Below are the code and all the weights of a small trained network. Each question names an input and a class and asks about switching units off, where a switched-off unit gives its printed mean instead of its output.

import numpy as np


def w(rows, s, z=0):
    codes = np.array(rows[::2]) - 128.0
    scale = np.full(codes.shape[1], s)
    scale[-1] = z or s
    return codes * scale


def norm(h):
    return h / np.sqrt((h * h).mean(-1, keepdims=True) + 1e-5)


def f(y):
    return np.maximum(y, 0)


def log_softmax(a):
    a = a - a.max(-1, keepdims=True)
    return a - np.log(np.exp(a).sum(-1, keepdims=True))


def net(x, mask):
    res = np.array(x, float).reshape(1, 4) / 4 @ E
    u = 0
    for l in range(4):
        y = f(norm(res) @ A[l][:, :-1].T + A[l][:, -1])
        res = res + np.where(mask[u : u + 4], y, B[l][:, -1]) @ B[l][:, :-1]
        u += 4
    return log_softmax(norm(res)[-1] @ U[:, :-1].T + U[:, -1])


A, B = {}, {}
E = w([
[134,128,2,138,191,128,154,97],'x0',
[62,233,160,236,134,38,156,112],'x1',
[174,188,126,158,45,207,193,103],'x2',
[130,97,185,127,245,179,183,102],'x3',
],0.0075)
A[0] = w([
[101,145,84,116,58,105,42,100,25],'L0N0',
[103,136,132,254,151,113,123,180,115],'L0N1',
[176,161,196,139,153,131,41,246,4],'L0N2',
[150,118,89,104,99,141,97,202,91],'L0N3',
],0.0084,0.0033)
B[0] = w([
[243,55,52,255,140,35,199,119,210],'L0N0',
[86,46,144,136,42,140,33,91,255],'L0N1',
[143,189,13,55,171,199,79,231,185],'L0N2',
[125,35,139,103,92,88,88,104,205],'L0N3',
],0.0071,0.0041)
A[1] = w([
[175,126,86,29,151,81,182,162,134],'L1N0',
[255,196,108,223,36,234,241,126,252],'L1N1',
[89,99,136,33,91,213,60,81,51],'L1N2',
[106,154,228,82,42,165,102,224,197],'L1N3',
],0.0061,0.00035)
B[1] = w([
[66,198,169,135,66,145,60,103,176],'L1N0',
[100,106,145,65,171,76,56,210,253],'L1N1',
[64,171,119,169,66,96,182,3,197],'L1N2',
[93,136,73,166,183,209,131,168,190],'L1N3',
],0.011,0.0065)
A[2] = w([
[119,81,157,136,253,164,211,120,94],'L2N0',
[172,236,118,102,104,190,89,187,115],'L2N1',
[186,118,160,161,74,84,131,138,4],'L2N2',
[67,121,8,85,154,51,80,72,154],'L2N3',
],0.0072,0.0016)
B[2] = w([
[243,67,84,148,171,169,114,125,175],'L2N0',
[44,78,119,145,244,192,94,238,158],'L2N1',
[143,1,227,107,166,57,165,229,145],'L2N2',
[36,167,164,116,187,219,122,191,255],'L2N3',
],0.006,0.0084)
A[3] = w([
[197,211,108,124,94,157,160,50,49],'L3N0',
[71,165,163,133,20,75,74,93,255],'L3N1',
[215,148,214,229,182,255,108,77,66],'L3N2',
[149,220,166,208,152,86,111,106,247],'L3N3',
],0.0072,0.00087)
B[3] = w([
[88,104,127,159,29,45,128,73,140],'L3N0',
[166,64,169,54,113,156,189,28,253],'L3N1',
[224,141,64,124,1,40,100,202,237],'L3N2',
[232,30,129,183,114,221,110,2,183],'L3N3',
],0.0079,0.0044)
U = w([
[76,101,163,100,163,112,94,149,200],'0',
[211,77,102,136,108,74,125,141,189],'1',
[112,91,143,137,88,165,129,45,226],'2',
[98,160,76,146,146,174,98,149,119],'3',
[79,128,136,112,108,99,186,120,67],'4',
[124,179,149,111,126,101,249,106,13],'5',
[152,215,166,110,131,104,175,85,3],'6',
],0.014,0.0035)

Each question gives the input, the list of numbers given to net, and the class t.
The units are the neurons (one row each of A and B). Each row of codes is followed by its name. A weight is (code - 128) times the scale printed after its matrix; where a second scale follows, it is the last column's (A, B and U).
mask holds one flag per neuron, layer by layer. A switched-off neuron (its flag False) gives its mean, the last column of its row in B, instead of its output. The means were averaged over made-up inputs and are rounded, as every weight is.
A unit's drop is (log p(t) with every unit on - log p(t) with that unit switched off) / (log p(t) with every unit on - log p(t) with every unit switched off).
The circuit of an input: a set's keep is (log p(t) with only the set's units on - log p(t) with every unit switched off) / (log p(t) with every unit on - log p(t) with every unit switched off). Starting from the 12 units with the biggest drops (on a tie, the unit counted first), units are removed one at a time, each time the one whose removal leaves the highest keep (on an exact tie, the one counted first), for as long as the keep stays at least 0.8.
circuit, biggest first: the units of the circuit, biggest drop first
unit that matters most: the unit with the biggest drop
top k neurons: the k neurons with the biggest drops, biggest first
k most important neurons of layer l: the k neurons of layer l with the biggest drops, biggest first
input [-7,-7,3,7], class 1: circuit, biggest first => (L3N2, L2N3)
input [-6,8,-7,3], class 2: circuit, biggest first => (L1N1, L3N3)
input [7,-8,-4,-1], class 2: circuit, biggest first => (L1N1, L1N2)
input [-7,2,4,2], class 3: unit that matters most => L1N3
input [-8,4,-5,-4], class 3: circuit, biggest first => (L0N2, L1N3)
input [3,8,-7,-2], class 2: top 3 neurons => (L1N1, L3N3, L3N1)
input [-1,-1,-5,6], class 1: top 2 neurons => (L1N1, L2N0)
input [6,-3,2,6], class 1: circuit, biggest first => (L2N0, L3N2)
input [0,-4,0,6], class 1: top 2 neurons => (L3N2, L0N1)
input [2,-8,-6,-2], class 2: circuit, biggest first => (L1N2, L1N1)
input [-8,4,-6,-1], class 3: top 3 neurons => (L0N2, L1N3, L1N1)
input [-4,-5,-2,6], class 1: top 2 neurons => (L3N2, L1N1)
input [-6,-5,-5,-3], class 3: top 3 neurons => (L0N2, L1N3, L0N1)
input [-7,-4,-6,4], class 3: top 2 neurons => (L0N2, L1N3)
input [-3,8,5,5], class 2: circuit, biggest first => (L3N3)
input [3,3,-2,5], class 1: circuit, biggest first => (L1N1, L3N2, L2N0)
input [-1,2,-3,4], class 1: top 3 neurons => (L1N1, L1N0, L0N3)
input [-5,4,7,7], class 0: top 4 neurons => (L1N1, L1N2, L2N1, L0N3)
input [0,-8,1,3], class 2: top 2 neurons => (L1N2, L1N1)
input [6,-4,8,6], class 0: top 2 neurons => (L1N1, L1N3)
input [-5,-1,3,6], class 1: circuit, biggest first => (L3N2)
input [-8,-4,1,0], class 3: circuit, biggest first => (L1N3, L0N2)
input [6,8,-5,0], class 2: 2 most important neurons of layer 0 => (L0N1, L0N2)
